Below is a small trained network, with its code and all its weights. Each question gives an input and a target symbol and asks what happens when units are switched off, that is, made to give their printed mean instead of their output.

import numpy as np


def w(rows, s, z=0):
    codes = np.array(rows[::2]) - 128.0
    scale = np.full(codes.shape[1], s)
    scale[-1] = z or s
    return codes * scale


def f(y):
    return y / 2 * (1 + np.tanh(0.7978845608 * (y + 0.044715 * y**3)))


def softmax(a):
    e = np.exp(a - a.max(-1, keepdims=True))
    return e / e.sum(-1, keepdims=True)


def log_softmax(a):
    a = a - a.max(-1, keepdims=True)
    return a - np.log(np.exp(a).sum(-1, keepdims=True))


def net(x, mask):
    ids = ['ΘΞεημστ'.index(c) for c in x.split()]
    T = len(ids)
    res = E[ids] + P[:T]
    r = res
    for j in range(3):
        rows = slice(2 * j, 2 * j + 2)
        q, k, v = (r @ M[0][rows].T for M in (Q, K, V))
        z = softmax(np.where(np.tri(T) > 0, q @ k.T / 2**0.5, -1e9)) @ v
        o = O[0][rows]
        res = res + np.where(mask[j], z, o[:, -1]) @ o[:, :-1]
    y = f(res @ A[0][:, :-1].T + A[0][:, -1])
    res = res + np.where(mask[3:19], y, B[0][:, -1]) @ B[0][:, :-1]
    return log_softmax(res[-1] @ U[:, :-1].T + U[:, -1])


Q, K, V, O, A, B = {}, {}, {}, {}, {}, {}
E = w([
[140,255,159,182,139,152],'Θ',
[6,133,121,65,104,177],'Ξ',
[166,78,209,151,236,251],'ε',
[139,71,73,133,90,86],'η',
[153,7,205,167,125,192],'μ',
[161,90,138,90,195,113],'σ',
[101,90,170,183,124,68],'τ',
],0.017)
P = w([
[221,119,209,100,2,195],'0',
[185,124,193,71,29,143],'1',
[153,133,173,81,52,130],'2',
[127,136,153,89,87,112],'3',
[114,130,143,103,109,114],'4',
[102,130,131,115,130,112],'5',
[88,126,126,121,150,112],'6',
[82,128,119,132,160,113],'7',
[74,125,113,146,173,122],'8',
[69,123,102,152,190,124],'9',
[64,126,105,161,200,132],'10',
[55,116,95,175,220,132],'11',
[64,132,98,169,208,144],'12',
[52,125,89,188,225,143],'13',
],0.0087)
Q[0] = w([
[167,91,209,100,92,167],'h0',
[139,118,130,137,152,154],'h0',
[194,109,119,121,89,91],'h1',
[174,165,110,92,93,177],'h1',
[119,246,97,106,57,125],'h2',
[224,44,201,56,117,174],'h2',
],0.012)
K[0] = w([
[166,116,104,163,142,113],'h0',
[109,152,139,153,151,110],'h0',
[218,109,110,63,101,109],'h1',
[141,106,240,152,46,144],'h1',
[247,136,96,145,118,99],'h2',
[193,156,139,64,9,153],'h2',
],0.011)
V[0] = w([
[184,130,127,129,119,167],'h0',
[9,138,125,54,110,182],'h0',
[166,99,109,156,168,87],'h1',
[167,172,104,148,116,150],'h1',
[183,133,138,112,142,109],'h2',
[120,139,109,87,164,175],'h2',
],0.015)
O[0] = w([
[71,110,119,80,161,74,153],'h0',
[142,46,255,2,113,198,100],'h0',
[237,59,146,99,91,23,114],'h1',
[46,85,196,104,111,102,3],'h1',
[131,76,115,167,238,155,59],'h2',
[110,141,141,53,144,74,80],'h2',
],0.009,0.0045)
A[0] = w([
[183,182,113,140,86,105,158],'n0',
[180,126,161,54,151,197,6],'n1',
[101,80,183,127,69,183,75],'n2',
[109,46,57,116,94,138,83],'n3',
[141,204,62,101,143,14,84],'n4',
[62,184,2,119,95,116,69],'n5',
[99,137,38,139,115,113,99],'n6',
[129,139,25,166,156,92,127],'n7',
[141,172,128,197,164,86,72],'n8',
[84,107,91,202,105,56,56],'n9',
[105,167,103,124,49,64,118],'n10',
[144,145,191,152,189,171,48],'n11',
[162,91,128,145,168,152,37],'n12',
[130,112,119,147,139,153,81],'n13',
[88,91,125,181,183,71,129],'n14',
[111,151,107,147,216,172,93],'n15',
],0.014,0.013)
B[0] = w([
[104,102,102,135,110,163,198],'n0',
[129,126,51,149,87,109,175],'n1',
[150,168,179,151,162,106,193],'n2',
[119,199,139,188,106,135,141],'n3',
[113,128,151,201,108,146,203],'n4',
[222,135,82,168,180,67,163],'n5',
[130,154,162,92,69,95,166],'n6',
[158,141,131,10,136,121,254],'n7',
[23,132,150,165,170,89,207],'n8',
[164,111,218,144,168,146,220],'n9',
[115,103,166,134,82,139,174],'n10',
[97,100,103,152,140,86,169],'n11',
[91,148,135,96,111,152,138],'n12',
[140,118,155,86,142,152,128],'n13',
[143,160,91,105,107,154,243],'n14',
[138,63,167,122,31,104,197],'n15',
],0.013,0.01)
U = w([
[113,155,68,197,155,86,175],'Θ',
[80,211,130,108,19,211,31],'Ξ',
[148,40,115,151,100,108,81],'ε',
[198,148,130,153,78,117,21],'η',
[177,152,74,205,166,254,254],'μ',
[118,146,56,63,182,119,237],'σ',
[122,137,215,117,202,145,70],'τ',
],0.0085,0.0076)

Each question gives the input, a string of symbols that net reads in full, and the target symbol t.
The units are the heads (2 rows each of Q, K, V and O) and the neurons (one row each of A and B). Each row of codes is followed by its name. A weight is (code - 128) times the scale printed after its matrix; where a second scale follows, it is the last column's (O, A, B and U).
mask holds one flag per unit, heads first, then neurons. A switched-off unit (its flag False) gives its mean, the last column of its rows in O or B, instead of its output. The means were averaged over made-up inputs and are rounded, as every weight is.
A unit's drop is (log p(t) with every unit on - log p(t) with that unit switched off) / (log p(t) with every unit on - log p(t) with every unit switched off).
The circuit of an input: a set's keep is (log p(t) with only the set's units on - log p(t) with every unit switched off) / (log p(t) with every unit on - log p(t) with every unit switched off). Starting from the 12 units with the biggest drops (on a tie, the unit counted first), units are removed one at a time, each time the one whose removal leaves the highest keep (on an exact tie, the one counted first), for as long as the keep stays at least 0.8.
circuit, biggest first: the units of the circuit, biggest drop first
most important unit: the unit with the biggest drop
k most important neurons: the k neurons with the biggest drops, biggest first
heads that matter: for each layer, one digit per head in row order, 1 if its drop is at least 0.15 and else 0, layers parted by /
input η η Ξ, target η: heads that matter -> 010
input σ ε Ξ, target ε: heads that matter -> 011
input Ξ σ η, target Ξ: most important unit -> n3
input ε Ξ τ σ, target Ξ: 3 most important neurons -> [n5, n9, n4]
input τ Θ Θ τ Ξ, target τ: circuit, biggest first -> [h0, n2]
input σ Ξ μ, target Ξ: 2 most important neurons -> [n5, n9]
input σ τ Ξ τ σ, target Ξ: 3 most important neurons -> [n5, n9, n10]
input τ τ μ σ σ Ξ, target ε: circuit, biggest first -> [n15, h1, h2, n5]
input η τ τ μ σ σ μ ε τ τ τ τ Ξ, target μ: circuit, biggest first -> [h0, n5, h1]
input τ Θ σ τ τ η η μ σ τ μ Ξ, target μ: heads that matter -> 101
input ε μ μ Ξ, target Θ: heads that matter -> 010
input σ Ξ τ τ ε τ μ τ, target μ: circuit, biggest first -> [n7, h0, n15, n8]
input μ μ τ Ξ, target Θ: heads that matter -> 000
input Θ η Ξ, target τ: 4 most important neurons -> [n2, n1, n14, n5]
input τ Ξ Θ, target μ: heads that matter -> 101
input σ Θ μ τ σ μ μ Θ μ, target μ: heads that matter -> 100
input μ τ τ τ μ Θ μ τ τ τ Ξ Θ τ, target Ξ: 2 most important neurons -> [n9, n5]
input τ τ ε μ σ μ σ Ξ τ Θ τ τ τ, target μ: circuit, biggest first -> [h0, n7, n15]
input μ ε τ τ μ ε μ τ Ξ ε μ ε Θ τ, target σ: circuit, biggest first -> [n9, n4, h0]
input σ μ σ τ μ ε ε, target ε: heads that matter -> 000
